pbrz: [-13  -5  16 -10 -12 -40   3 -40   6 -15 -25  15  25 -28 -14 -23  14  15
  25  18   3 -13  -1   2   7  14]
bfgn: [  3  28  16 -13 -15 -24 -44  -2 -13  46   2  23 -41  31  -3  -9 -14  27
  14  -8 -35 -12 -38 -13 -17  15]
ghsz: [-11  24 -29  26   1  11   7  13 -47  -6   0  15   4  -5  -1  53 -13  -2
 -20 -32   0   8 -28  -9 -45 -46]
qntz: [ -2  12  10 -42  -8   3  -6  -3  22  25  12 -15 -12  54 -10 -11   9 -12
   3   9  -3 -13   4 -18   2  23]
ghsz: [  0  17   2  -6 -55  20  -9 -24   0  13  -8   5 -16  39  15 -13 -28  18
  15  25   7 -25   9  14  -3  -1]
qntz: [  8   4  18   0 -40  13 -17 -37  -1  -3 -23   2  -4  15  27   0 -26  13
  -4  26  17 -20  20  14  27  -6]
bfgn: [  2   7   3  -9 -10 -15  -5  -2   4   9   4   6  -8   4  -4 -12   1   6
  18   4 -10  -8 -18  -3 -10  13]
ghsz: [  5  -4  29 -30   9 -15 -28   9  39  38  10  -7 -29  38  -8 -40   7   5
   8  10 -26  -4  11 -11  22  46]
bfgn: [-14  -8 -14   1   8  -1  20   1  -6  -2   1   3  13 -16 -21 -20  16   8
  18  -3   4   7   4  10 -10  -1]
qntz: [-23  20 -33  12 -38  40  21   1 -18   3   1   6   1  37  -5   9 -23   9
   3   0  11  -9  12  11 -41 -30]
slds: [ -9   4   4 -29  20   1  -1   8   8  21  10 -11  -4  32 -19  -3  18 -11
  -8  -9  -4   4   6 -18   1  11]
slds: [ -1  13  31  -9 -15 -50 -27 -17  28  -2 -16  14  -1   6   4   4  -9   0
   1  13 -25 -20 -15 -25  -3  27]
ghsz: [ 26 -10  18   7 -12 -27  -5 -15  17 -30  -7  -1   9 -40  26   2  -3  -8
  10  21   4 -11 -16   3  21  15]
pbrz: [ -9  11  20 -49 -20 -17  -4 -37  19  12  -8  -6   7  36 -13 -19  15  -2
  15  22   7 -24   5 -14  12  25]
pbrz: [-27   5  -8  11   9  -9   5   6  -3   3  -8  13  10   2 -23   2   1   7
  -5 -13 -13   7   8  -7 -25  -7]
ghsz: [ 21  17   7  -9 -44 -13 -10   4  31   2  15  -2 -22  24  21  -7 -20  -6
  25  25 -16 -27 -28  -7 -19  29]
bfgn: [ -6  12 -15 -21 -35  43  10 -16 -15  21   5  -8 -11  48  -2 -16  -8  11
  14  13  22 -14  16  17  -3 -11]
qntz: [  3   7  19 -35  -9   2 -14  -5  30  22   6 -15 -14  51  -1 -12   2 -10
  -3  15  -4 -13  14 -15  15  27]
slds: [-18  13  -4 -26  -5  -6   6  18  32  22  17  -6  -8  50 -25 -18   7  -9
  11   3 -20  -8   3 -21 -29  26]
slds: [-20  11   2  -2 -43  -7   6 -15  30  -5 -11   8   7  29  -5 -17 -17   7
  17  26  -7 -24  17  -1 -22  14]
bfgn: [-22  -5 -11  -7  22  10   3   8 -20  34   5   8  -9   8 -35 -36  18  26
  15 -17  -7  16  10  11  -6  -1]
qntz: [ -1  -4 -12  -9  22  -5  17  19   3  -2  17  -8   7  -7 -16   0  22 -15
   5 -11  -2   9 -13  -9 -13   6]
qntz: [-23  20 -46   9  -9  15  32   8 -48   2  10  15  10  -3 -26  13   6  10
  19 -24   6   5 -29   5 -60 -35]
bfgn: [  6   3  18 -28  15 -10 -30  16  14  50  18  -1 -39  35 -14 -36   9  13
  14  -5 -29   2  -9  -9   8  35]
ghsz: [-11  17  10  12   6   5 -35 -16 -44  24 -24  22 -14  11   3  27 -19  25
 -30 -24  -5   6   1  -2   6 -32]
ghsz: [-21  -4 -31  11  17  24  34  10 -24 -12   3  -3  24 -11 -20  14  13  -6
  -8 -18  18  16  11   6 -20 -30]
bfgn: [-21  -4   8  10  59 -22 -32  24 -26  47  -2  25 -23 -11 -37 -20  14  33
  -8 -44 -39  32  -5  -6  -2   2]
pbrz: [ -6   5   5   8   0   0 -12  20  23  11   3   1 -13  26   0   2 -15  -3
 -13  -2 -21   0  12 -11 -10  10]
slds: [  3  -7 -24  -9  39  35  16  36 -19  21  30 -18 -11  11 -16  -1  22 -11
  -7 -27   6  25  -1   3  -3 -10]
qntz: [  1   2  15 -39  38 -29 -12  24  26  31  23 -10 -15  25 -27 -16  31 -16
   3 -13 -28   7 -17 -32  -1  39]
pbrz: [ 23   0 -11  12   2  27  -5  32  -2  10  23 -10 -27   9  20   8 -14  -7
  -6  -7  -5   8 -10   6  -3  -3]
slds: [  9  -2  25  -2   7 -23 -21 -27  -8 -11 -21   6   9 -23  13  16   1   1
 -15   2   5  -3  -5  -6  30  -2]
pbrz: [ 13  -1  -7   0   8  26   2  11 -11   1  10 -13  -7   7  12  18  -2 -12
 -17  -8  12   7   1   2   9 -14]
qntz: [-22  30 -30 -35   4  -4  18   9 -32  31  23   6  -4  31 -43   0  27   2
  26 -25  -7  -1 -44 -19 -55  -5]
slds: [  7   4  -3  40 -32  -7  -9   5   2 -14  -7  19 -10 -20  23   3 -34  16
  11   9 -14  -8 -12  14 -19  -5]
pbrz: [  2   3  16 -17   9  21 -10  -4  14   0  -5 -21   2  40  13  31  -5 -26
 -45   1  13  -1  32 -18  28  -5]
pbrz: [  2   1   0  18   2   4 -10  26  16   7   7   2 -17  12   7   3 -17  -1
 -10  -4 -20   5   5  -3 -10   6]
slds: [ 16   3  -3 -12  29 -37  -1  42  18  10  35  -4 -15 -12 -13  -4  24 -19
  19 -16 -33   8 -52 -25 -27  33]
bfgn: [ 12 -10  -4  12 -11  20  22  -7  15 -46  -6 -20  27 -13  29  34  -9 -32
 -24  16  30  -5  21   2  16 -16]
ghsz: [ -1  21  -7 -10 -57  22  -1 -11   8  16   5   1 -20  51  10 -14 -26  11
  22  24   1 -27   2   9 -20   4]
[-38  10  24   1   3 -21 -19   5  47  10 -21   9   4  50 -18   7 -16  -5
 -35   0 -32  -5  43 -33 -12  17] | pbrz
[ -7  11 -48  29  10   7  44  30 -30 -38  16   2  27 -34  -5  53   5 -26
  -7 -28   9  13 -37  -9 -59 -40] | ghsz
[-13   5 -12  33  -3   3  -4   7 -21   2  -9  21  -4 -12  -2   6 -18  21
  -3 -13 -10   7  -1  10 -21 -21] | qntz
[ 15  -2 -17  29  20  41  -2  45 -11   4  20 -12 -21   9  20  33 -19 -15
 -35 -23  -3  21   5   2  -5 -23] | pbrz
[  1 -14 -65  27 -24  37  69  44   4 -22  42  -9   6 -26 -11 -38   5  -1
  60  10  10   5 -13  39 -57  -3] | slds
[  3  15  16 -13 -22   0 -29  -5   9  31   0   6 -29  41   6 -13 -18  14
   4   8 -16 -14  -1  -4   1  15] | ghsz
[ 15 -18  39  10   0  -4 -31  -3  44  -3 -15  -8 -12   6  28 -10 -21  -2
 -24  21  -9  -3  40   2  49  24] | qntz
[  5   4  24 -19 -14  -2 -23 -16  18  15  -7  -4 -13  31  10  -9  -9   2
  -5  15  -3 -13  13  -5  23  17] | qntz
[  3   1 -13  13   9  18  -2  27  -9  13  15   0 -18   8   1   3  -7   2
  -5 -14  -9  11  -4   4 -12  -7] | slds
[-30   2  17  26  11 -17 -18  18  38  -1 -19  13   3  22  -9  13 -23  -2
 -37  -6 -33   5  39 -23 -13   7] | pbrz
[-10  -5   7  -1  24   2 -10  -2 -12  13  -9   3   0   0 -11  -1   7   8
 -15 -14  -1  12  15  -1  15  -7] | ghsz
[-18   8  -9 -10  22  28   8   4 -15   4  -3 -12  12  32 -11  36   6 -19
 -41 -21  15  11  24 -16   0 -27] | pbrz
[-12   1 -29  37  14   8  10  38 -20   5  12  15  -9 -17 -13   2  -7  13
   4 -26 -19  19 -13   8 -40 -18] | pbrz
[-14  13 -18  12 -45  42  12  -8  -4  -2  -7   0  -1  40  10   7 -31   6
  -4  14  15 -14  28  15 -18 -23] | qntz
[ 39   4  23 -45 -41  -8 -16 -20  29  17  18 -17 -28  25  24 -39   2  -1
  43  41   3 -31 -24   6  27  46] | pbrz
[  5  -9  10 -11   2 -16   8 -28  -2 -21 -13  -3  23 -28   2   0  16  -5
   5  10  18  -5  -2   2  22   1] | slds
[-11   9 -35 -58  19  40  48 -50 -86  -4   0 -21  44  -4 -30  28  57 -13
   1 -21  75   6 -15   6  13 -55] | pbrz
[  5 -13 -36   6  19  36  33  30 -18   1  28 -15  -1 -13  -9 -10  17  -6
  13 -14  15  19  -3  19 -11 -14] | slds
[ 19  -5 -23  11   1  13  14  10 -32  -2  17   1  -8 -33   6  -7   7   9
  25  -8  10   8 -32  22  -8 -13] | pbrz
[ 13  10 -26 -48 -11  23  26 -21 -46  16  24 -14  -1   7 -13 -14  34   1
  40   0  36  -7 -39  13  -3 -10] | pbrz
[ -7  19   0  -8 -15   0 -18  -7 -21  32  -1  15 -22  25  -8 -10  -9  24
  12  -6 -12  -7 -15   1 -15  -2] | bfgn
[ 34   0   0  -5 -15  16 -10  18   9  13  26 -13 -32  12  25 -11 -10  -4
  15  10  -3  -6 -19   9   7  16] | pbrz
[-13   5  39 -39 -17 -47 -10 -57  29 -15 -33   2  30   8  -7  -4  14  -6
   1  28   7 -27  12 -23  25  25] | slds

tj-fd: [-26 -18 -41  11   0 -58   5  33   5  22  22  11 -39 -12 -10 -28  46 -19
  19  10 -22  -1  -9 -11   5  38]
tq-hn: [-22 -32  -6  16 -44 -34  39   2 -25  39  21  35 -44 -31  -2   7  22  -4
  24  26  14  18   2   2  -6  35]
tq-hn: [ -7  27  10 -14  69   2 -49  37  31 -30 -13 -46 -24  27 -38 -66  20 -14
  -6  -5   4 -11 -11   2 -13 -17]
dq-qz: [  4   2 -35  12   5 -28  29  15   1  14  31  21 -19 -14  13  18 -25  13
  -4   3 -15 -32   1  24 -12  26]
dq-qz: [ -7  -7 -64 -13  26  13 -63   9  12 -57 -13  28  -1  22  44  34  16  -7
  34 -44 -28 -34 -31 -66 -26  -1]
hb-rj: [  3  17  -4  -4  33  -9  -9  23  15  -7   4 -19  -6  10 -15 -28  -4  -1
 -13  -2 -10 -13  -3  14  -2  -3]
dq-qz: [-11 -14 -54  17 -14 -54  13  22   9  24  22  11   3 -10   7 -10  31 -20
   4   1 -45 -12  -4  -4  24  37]
hb-rj: [  6   8  -1  30  -9  29 -33  -5  22 -15 -21 -19  33   9  -1 -24  21 -43
  -3  -7   4 -30   3  13   6  10]
tq-hn: [ 16   7   7  37 -29  12  31  -9   0  20  10   5  12 -17   2   2 -26 -12
 -17  15  15 -33  17  57  -3  24]
hb-rj: [  7   0  13  22 -27  18  -2 -24   8   7 -14 -15  37  -4   1  -3  12 -23
  -6   4   7  -4  12  12  21   6]
tj-fd: [ 21  18   9  -2   6  26   3   3  -1 -12  -3  -1  25  11   4   5 -42   9
 -24 -10  -4 -16   3  26  -7 -17]
hb-rj: [-16 -13  20  18 -12  12 -16 -29   7   2 -15 -12 -17 -13  -6  -3  42 -20
  27  15  40   5   6 -15  -2  15]
tq-hn: [ -7   5   3 -27  35 -15 -20 -10  16  -8  -9 -32   8  10  -7  -2  21  13
   2  -6 -12  26  -2 -38  23 -20]
tq-hn: [  4   0  18  17 -23  20  -4 -12   1   4 -13  -9  21  -1  -5 -12   9 -21
  -4   5  12  -1   8  14   8   2]
dq-qz: [-19 -14 -12 -16  18  14 -53 -18   8 -35 -24   0 -13  10  17  19  42  -5
  40 -17  10   9 -16 -69 -10  -8]
dq-qz: [-13 -32   2   9 -70  -6  22  19 -39  25   0  45  -4  -8  -4 -14  18 -24
  10   8  -7  33  -7   1   3  11]
hb-rj: [  4  22   7  -1  47  17  -7  26   5 -22  10   1 -52   6 -12 -14 -37  15
  -3   3  30 -37  -6  33 -53  -2]
tj-fd: [ -4 -16  -4  22 -52  18 -11  22 -16   1 -14  26  16   6  -3 -31  21 -46
   4  -4  -8   0  -9  10  -2  11]
dq-qz: [ 14  15  26   1   4  13  22  -2  -4   7   5  -8   2  -2 -10  -2 -35  15
 -21   9  15  -4  11  36  -6 -10]
tj-fd: [  2  16   9  31  10  12 -15  18  21  -2  -4 -23  -6   3 -24 -50  11 -35
  -9  10  17 -35   5  43 -11  17]
tq-hn: [-15  -4 -18   3  20 -49  31  25   0  25  35   9 -62 -19 -13  -9   1  15
   8  21   4  -8   0  16 -16  28]
tj-fd: [-20  -7  -4  14  15 -19  -8   4  12   6   7  -7 -50 -13 -13 -17  34 -11
  24  17  25 -11   0  -3 -16  27]
hb-rj: [-15  -8 -11 -24  20 -30   3  14  -6   2  11   7 -33   0  -4   1  10  19
  12   1  -9  22 -10 -27  -4  -4]
tq-hn: [ 17  20   6  16   6  30 -10  11   9 -15  -6  -6  15  10  -3 -17 -25 -14
 -18  -6   6 -35   2  38 -16  -2]
tj-fd: [-13  -5   5 -11  26 -12   2 -22   4   0   7  -6 -40 -13   3  26   8  26
  22  10  27   7   2 -24 -12   3]
dq-qz: [  7  -8 -15   6 -37  10  14  27 -26   1   5  44   8   4  11   1 -25  -9
  -7  -9 -18  -6 -10  18 -15   2]
tj-fd: [  8  -6  -2 -12 -24   7   6  -4 -15   0  -6  14  35   7  13  16 -12   5
  -9 -12 -23  19  -3 -12  16 -17]
dq-qz: [ -9 -14 -67  16 -16 -50  -1  31  11  14  16  15  18  -1  12 -14  35 -31
   3 -11 -61 -17 -10 -11  27  35]
hb-rj: [ -3 -16 -22   1 -16  41 -16   8 -29 -37  -2  68 -41   1  38  46 -28   8
  34 -19  24 -30 -22 -17 -68   3]
hb-rj: [ -4   3   8   7   4  -5  -8  -6  14   6  -6 -24   8   0 -12 -20  23 -14
  -2   6   3   3   6   1  16   4]
tq-hn: [-17 -27   7 -24 -29  24 -41  -4 -23 -24 -34  20  11  18   8   1  41 -16
  29 -19  -4  48 -20 -66   3 -26]
tj-fd: [ -4   2  -3   1  12 -15   0   0  10   6   4 -13  -5  -3  -6  -7  12   0
   1   5  -2   0   2  -2   8   6]
[ -3  -5  16   5 -13  -8  27  -4 -11  20  10   5 -18 -14  -8   1  -6   8
  -1  17  16  10   8  17  -2   7] | dq-qz
[  1  -1   3  -7   0  -4   1 -15   3   3  -3  -9  14  -1   4  11   5   7
  -1  -1  -5  12   4 -14  16  -6] | tq-hn
[  3   3  -6 -11  16  26 -20  -4  -3 -30  -7  16 -12   8  18  26 -19  13
  12 -15  11 -15 -10 -17 -30 -12] | dq-qz
[ 12  11   3   8  -5   1   4  -1  10   7  -3 -19  38   5  -5 -14  -4 -11
 -22  -1 -17  -4   9  20  24  -2] | hb-rj
[ 18  21  42  46 -23  56 -20  -5  17  -5 -28 -33  39   8 -25 -54   4 -54
 -23   9  32 -33  16  62   1   5] | tq-hn
[ 18  29   7   4  36  13   2   7  17 -10   6 -20   1   6  -8  -8 -38  11
 -24   0   7 -34   7  40 -14  -6] | tj-fd
[ -8  14  -6 -20  53 -12 -26  28  16 -19   1 -20 -27  16 -18 -30   8   6
   0  -6  -6  -3 -12 -11 -12 -11] | tq-hn
[ -9  -8 -25   0  14 -15  -1  -5   3  -4  12  15 -31 -10  16  27   4  13
  21  -1   5 -15  -5 -19 -17  16] | dq-qz
[ -3 -13  12  -9 -23  35  -9   0 -29 -19 -12  38 -16   5  12  19 -13   4
  17  -8  21  11 -12 -15 -33 -14] | dq-qz
[ -5   9  10 -23  49 -27   6 -36  22   7   8 -40 -13 -10  -2  27   6  40
   4  10  11  17  12 -28  19  -9] | tj-fd
[-10 -36 -11   6 -63  -9  32 -13 -37  23   9  53 -10 -22  24  41   4   4
  23   6   1  23  -2 -18  -2  17] | tq-hn
[  6 -10   0  -2 -38  31  -2  20 -32 -13  -9  44   9  11  11   2 -23  -9
  -1 -14  -6   4 -13   5 -22 -12] | dq-qz
[ 12   6  14  12 -11   6  12 -29  10  13  -4 -21  35  -7   2  11  -4  -1
 -14   6   3  -1  17  14  25   1] | tq-hn
[  3 -11  -7   9 -33  17   7   4 -20  -3   0  35   1  -2  15  15 -14  -6
   6  -5   2  -7  -5   6 -17   5] | tq-hn
[-21 -25  19  10 -26   1  -5 -37  -4  12 -12  -3 -17 -19   0  12  47 -11
  33  17  35  25   7 -31   7  14] | hb-rj
[ -2  29  40  18  54   8 -13   2  34  -1  -1 -57 -39  -3 -44 -52   8  -9
  -8  26  51 -27  15  45 -18   8] | hb-rj
[ -8  -7  23  21 -11  27 -12 -26   2  -4 -12  -2 -23 -12  -1   4  18 -14
  23  13  49 -11   6   1 -21  13] | hb-rj
[ 11   1  41  12 -36  57 -20 -24  -7 -13 -35  -8  42  10  -2  -9   4 -26
  -5  -3  24   9   6   7   5 -18] | tj-fd
[  9  18  -9  -9  32  12 -17  19   9 -24  -1  -4   0  16   1  -7 -22   6
 -10 -14  -9 -21  -8   7 -16 -13] | tq-hn
[ 16  22  11   4  29  -4  37  -7   5  11  26  -7 -23 -14  -2  21 -54  37
 -19  15  22 -28  15  46 -19   5] | dq-qz

grdr: [-10  -3  10  35  -2  -2  18   8 -36 -24 -14  -9  15  23 -38   9 -13  32
  -4  -8 -11   5 -37  -7 -17  -8]
lmrc: [-12 -22  20  21  25  48 -25  25 -25 -27 -27   3  21   6 -15  29  24   5
  22  20   0  -3  -9   1   4  34]
brlj: [-11   8   9 -48   4  -1 -10 -29  43  31   3  38 -40 -56  28 -31  15  -8
   8   2  11   7  29 -20  12 -28]
jglg: [-12   2  19 -29  19  -3  25  19  23  25  -1  -8   3  49 -40  32 -24   9
 -20  -7 -12   5   0   7 -11   3]
zcqg: [-11 -17 -44  23 -40  -9  -4   3 -23 -46  20 -21  -6   4  40  14 -10 -19
   4 -11  -7  -5 -14  -6  16  23]
lmrc: [  5 -12  25  51  21  36 -21  19 -47 -29 -32  -2  36   3 -27   6  24  21
  19  19   3  -4 -20   5 -11  16]
fqhd: [  4   3 -15 -23  13  -4  -1  -8  11  18   7  -3  -4  -5 -12  12   6  -6
  -1  -2  -4  -5  -3  -6   5   8]
fqhd: [ 28  11  53  16  31  30  -6  13   2  11 -33  22  26   2 -10 -22  17   7
   6  25  20   4  26  33 -10 -10]
jglg: [ 35   6 -21  28  -9   1 -12  -9 -17 -17   2  -3  13 -19  31 -21  16 -20
  10   9  13  -9   8  19  11   8]
lmrc: [  3  10  22  15 -13 -11  17  -5  -1  -3  -7  12  -3  -1   4 -30 -14  15
  -7  -4   6  10   4   6 -11 -32]
brlj: [ 17   2   4 -15  -9  19 -38 -14  31   5   2  32 -20 -60  81 -44  31 -40
  22  22  29  -1  58  13  26  -2]
brlj: [-27  -3  -6 -31 -18 -22  -9  -7  26  25  24  -6 -26 -12  12  -5  -9   0
  -9 -11  -6   1   8 -27  -5 -12]
fqhd: [ 11   2 -22 -17   5   9  20 -13  10 -18  -4  19 -14  -5  19  13   1 -24
   7  -3   2   3   4  15  29  11]
fqhd: [-19  -5  16  10 -17   7  22  -2  -3 -33 -14  25 -18  -2  18  -9 -15   8
   3  -6   1  16  -2   0   7 -19]
lmrc: [-26 -18  -2 -26  21  28 -18   7   8  -2  -6   8 -10  -7  -8  36  17  -6
  14   6  -7  -2  -4 -18  14  28]
zcqg: [ -4  -3 -31 -11 -14 -22  -8   3   5  13  28 -31   0  13   3  16  -9 -11
 -11  -9 -10 -10  -4  -9  -2  16]
zcqg: [ 14   5  57  39  21  17 -27  22 -19  20 -23  -6  40   6 -32 -27  17  31
   1  23  12  -3   8  10 -36 -14]
jglg: [ 29  11 -13  22  -7 -13 -14 -15 -14   5   6  -7  11 -26  12 -32  15  -3
   4   5  10  -8   2   3  -5 -10]
zcqg: [-51 -24 -36 -49  -6  -5 -24  -4  19  12  28 -13 -34 -17   2  41   6  -8
   5 -12 -21  -6 -14 -51  13  27]
brlj: [ -8   7   3  18 -32 -41   2   2  -7  16  22 -28   4  13  -7 -24 -24  22
 -22 -14  -5  -1  -8 -15 -30 -28]
jglg: [-35 -20  -9  52 -61 -22  -2  21 -37 -47  18 -35   3  26  24  -2 -33  17
 -10 -17 -12   3 -23 -18 -16  -3]
grdr: [  0   6  34  -7  16  -2 -21  10  13  44  -1  -8  13   1 -25 -14   8  17
  -7  10   4  -3  14  -6 -26 -12]
grdr: [  9  10  18   5  -3 -10   6   2   6  13   0  -1   6   7  -1 -19  -8   6
 -10   1   5   3  11  10 -12 -18]
fqhd: [-41 -16  -4  14 -24 -16 -26   3 -21  -1  16 -23  -6 -12 -11  -1  -1  28
  -1  -9 -13  -3 -27 -48 -22  -7]
lmrc: [ 31   7 -41  18   5 -18 -13  -8 -25  10  17 -34  24   0 -20   6  14  -5
  -1  -1  -5 -20 -22  -1  -6  19]
brlj: [-26   2   0 -60  29  16  24 -37  30   5 -19  58 -50 -47 -12  11  12   4
  15  -8  -5  16  -9 -29  27 -19]
fqhd: [ 14   4 -24   3 -18 -17  14   3   3  -7  16 -16   3  22  18   5 -18 -19
 -11  -8  -1  -3   5  18   7   9]
zcqg: [  9  18  29  -8   0 -15  17  -4  20  27  -3  11  -3   4  -6 -29 -14  11
 -15  -2   7   8  17  10 -15 -34]
brlj: [-10   3 -10  35 -54 -42   7  -6 -19 -16  22 -21  -6   0  23 -36 -28  16
 -15 -18  -2   3 -12 -14 -19 -32]
grdr: [ 20  12 -34 -22  12 -11   5 -34   6  12   7  11 -14 -35  -2  -5  16 -12
   7  -5   0  -5  -9  -8  15  -3]
zcqg: [-28 -18 -17  -6 -10  10 -11  -2  -6 -23   3   4 -17 -15  15  18   6  -5
  12  -3  -7   1 -11 -22  14  15]
fqhd: [-26 -12  19  36 -37   7  16   7 -20 -55 -13  18 -13   1  34 -17 -21  12
   4  -6   3  17  -4   0   3 -20]
lmrc: [ 34   5 -34  24   5 -10 -19  -4 -27   5  12 -32  29  -2 -11   2  18  -8
   3   5   0 -20 -15   5  -4  22]
grdr: [ 51   2 -49  -1  10  11 -10   8   2  -7  14 -23  24  18  31  28  15 -58
   6  12   7 -20  21  46  31  57]
jglg: [-26 -13  15  24 -25 -13  -5  35 -13  -4  13 -39  17  49 -11  14 -28  18
 -19  -7 -12  -1  -8  -5 -27   6]
brlj: [ 30   4   6  47 -22  -5 -19  13 -19 -10   5 -20  29   6  30 -32   2  -9
  -1  12  16  -8  19  27 -11   0]
grdr: [ -5   7   0   0   1 -11  13 -19  -7   2  -4  10 -10 -16 -19 -11  -1  20
  -1  -9  -4   5 -20 -18  -6 -23]
brlj: [  6  -9 -16  25  17  36  34  -8 -38 -69 -36  30   1   3  -9  32   6  -2
  23  -1  -5   9 -35  15  32  19]
jglg: [ 28  19  23 -66  72  22  19   2  51  60 -18  22   6  21 -50  31  12 -14
  -6  13   2   0  25  30   8  13]
grdr: [ 16   3  16   6  -3   3  -9  22  13  12   4 -13  18  25  17  -7  -6 -15
  -9  10  10  -3  31  29  -6   8]
grdr: [-21  -8   6 -17  18   8 -22  -4   1  19  -2   2  -6 -21 -25  10  19  15
   8   4  -6  -3 -12 -31  -7   3]
zcqg: [-40 -31 -41  -1 -22  16 -16  -3 -18 -51   8   1 -25 -21  34  34   8 -15
  22  -7 -12  -1 -22 -31  30  33]
jglg: [-21  -9  -9 -30   9  24  16 -20  12 -28 -16  44 -37 -31  18  15   8 -11
  19  -4  -2  13  -4 -11  34   2]
zcqg: [ 13  10  -1 -28  29   1   7  -6  18  30  -2   4   2   3 -26  12   7  -3
  -4   2  -2  -3   3   5   1   4]
fqhd: [-17  -9 -30   1 -19 -25 -19   0 -10  10  29 -36  -1   0  -6  10  -3   5
  -7 -11 -13 -11 -20 -30 -11  10]
lmrc: [  8   2 -24   9 -12 -22  35  18  -9 -12  15 -35  17  64 -19  34 -37  -5
 -24 -17 -15  -3 -17  21  -3  18]
jglg: [ -7  -5 -13  12 -19  -4  12   1 -10 -28   3  -2  -6   7  16   5 -13  -4
   0  -8  -3   4  -8   2   8   2]
lmrc: [-14 -21  10   6  32  46 -37  12 -20 -13 -22   7  12 -18 -17  27  39   4
  28  20  -1  -7 -12 -15   7  33]
[-25 -14   0 -32   3  15   6  16  23  -5   2   4 -15  21   9  36 -11 -15
  -1  -3  -8   5  10   1  16  23] | lmrc
[-12   5 -11  21 -31 -32  -4 -27 -20  -4  12  -1 -16 -39   6 -40  -2  25
   0 -14  -2   2 -22 -36 -15 -38] | jglg
[-24  10  25 -18   3 -34   7  -3  12  50  10 -14  -5  10 -53 -10 -18  42
 -24 -14 -13   4 -16 -33 -39 -37] | jglg
[ 35   1 -43  -1  15  -8 -40   4  -7  31  27 -46  31   1  -8  17  27 -26
   1  11   0 -29   2   6  -1  43] | fqhd
[-20  -9 -22 -33  23  13 -15 -22   3   7  -2  16 -23 -41 -17  22  28   1
  19  -1  -9  -4 -21 -38  15  12] | fqhd
[-24  -1  29  14 -34 -26 -17  13   5  20  17 -19  -1   4  10 -35 -19  23
 -17  -4   1   3  12 -18 -33 -31] | zcqg
[  3  14  20 -18  30   2  22 -21   8  19 -21  30 -10 -17 -39  -8   6  23
   1  -2   0   9 -12  -8  -5 -28] | brlj
[ 32   1  13  29  -9  -7 -46  39   1  33  22 -53  48  34  17 -14   5 -17
 -13  21  13 -21  39  31 -26  24] | brlj
[-43  -8   1 -46   8  -1  20  -6  24   8   1  16 -33   3 -22  30 -14  11
  -5 -16 -17  11 -14 -30   6  -5] | lmrc
[ 47  28  -8  -2  18 -20  -4 -30   4  40   4   3  10 -33 -13 -38  21   0
  -1   5  12  -9   6   7  -9 -23] | jglg
[-44 -22  19  20 -58  10  26  23   3 -69  -5  19 -28  26  70  -2 -44  -9
  -3 -11   1  25  18  12  17  -8] | grdr
[-13  -9  49  18  28  43 -30   3 -17  -6 -38  32   7 -37 -15 -17  36  26
  26  23  11   5  -1 -14  -8 -10] | fqhd
[ 26   5  -4  -3  41   5 -29   7  -8  42   1 -27  34   5 -49  16  29   4
   1  15  -2 -20  -8   0 -16  24] | grdr
[-35  -6 -27  -7 -55 -26   8 -31   6 -32  19  21 -53 -47  61 -30 -16  -4
   4 -22  -1  13  -3 -35  18 -31] | brlj
[-36 -19 -41  10 -21   6  31 -22 -33 -72  -8  21 -34 -17   9  28 -10   6
  17 -23 -18  12 -51 -30  30   5] | grdr
[  3  15   8 -39  16  -7  25 -17  33  26  -4  25 -21  -6 -10  -5  -7  -1
  -7  -6   1   9  11   3   6 -21] | zcqg
[-10 -11 -17   9 -19   8  19   6  -9 -44  -2   4  -9  16  26  19 -16 -14
   3  -8  -5   6  -6  10  21  15] | jglg
[ 31  -6 -10  34   4  19 -28  19 -22 -15  -1 -22  35  11  17   5  19 -22
  10  19  10 -15  11  28   4  36] | lmrc
[-52   0  36 -23 -10 -13  34  -9  17   3 -10  29 -38  -2 -23  -8 -30  41
 -12 -21 -12  24 -15 -35 -14 -49] | fqhd
[-37  -5 -14  -5 -24 -39  20   5  -7   7  24 -33  -9  33 -35  21 -36  28
 -25 -28 -26   2 -37 -34 -23 -11] | brlj
[  8   9  -4 -11  -5 -20   8  -2  14  20  13 -10  -1  11  -3  -5 -12  -2
 -13  -6  -1  -1   7   4  -7  -8] | zcqg
[-66 -37  14  18  11  30 -19  22 -43 -33 -19  -9   3   9 -53  51   8  44
  16  -2 -26   2 -56 -53 -13  22] | grdr
[ -7   1 -18  38 -45 -33   1 -13 -29 -22  16 -16  -5 -14  17 -30 -14  17
  -5 -15  -3   1 -22 -20 -13 -25] | jglg
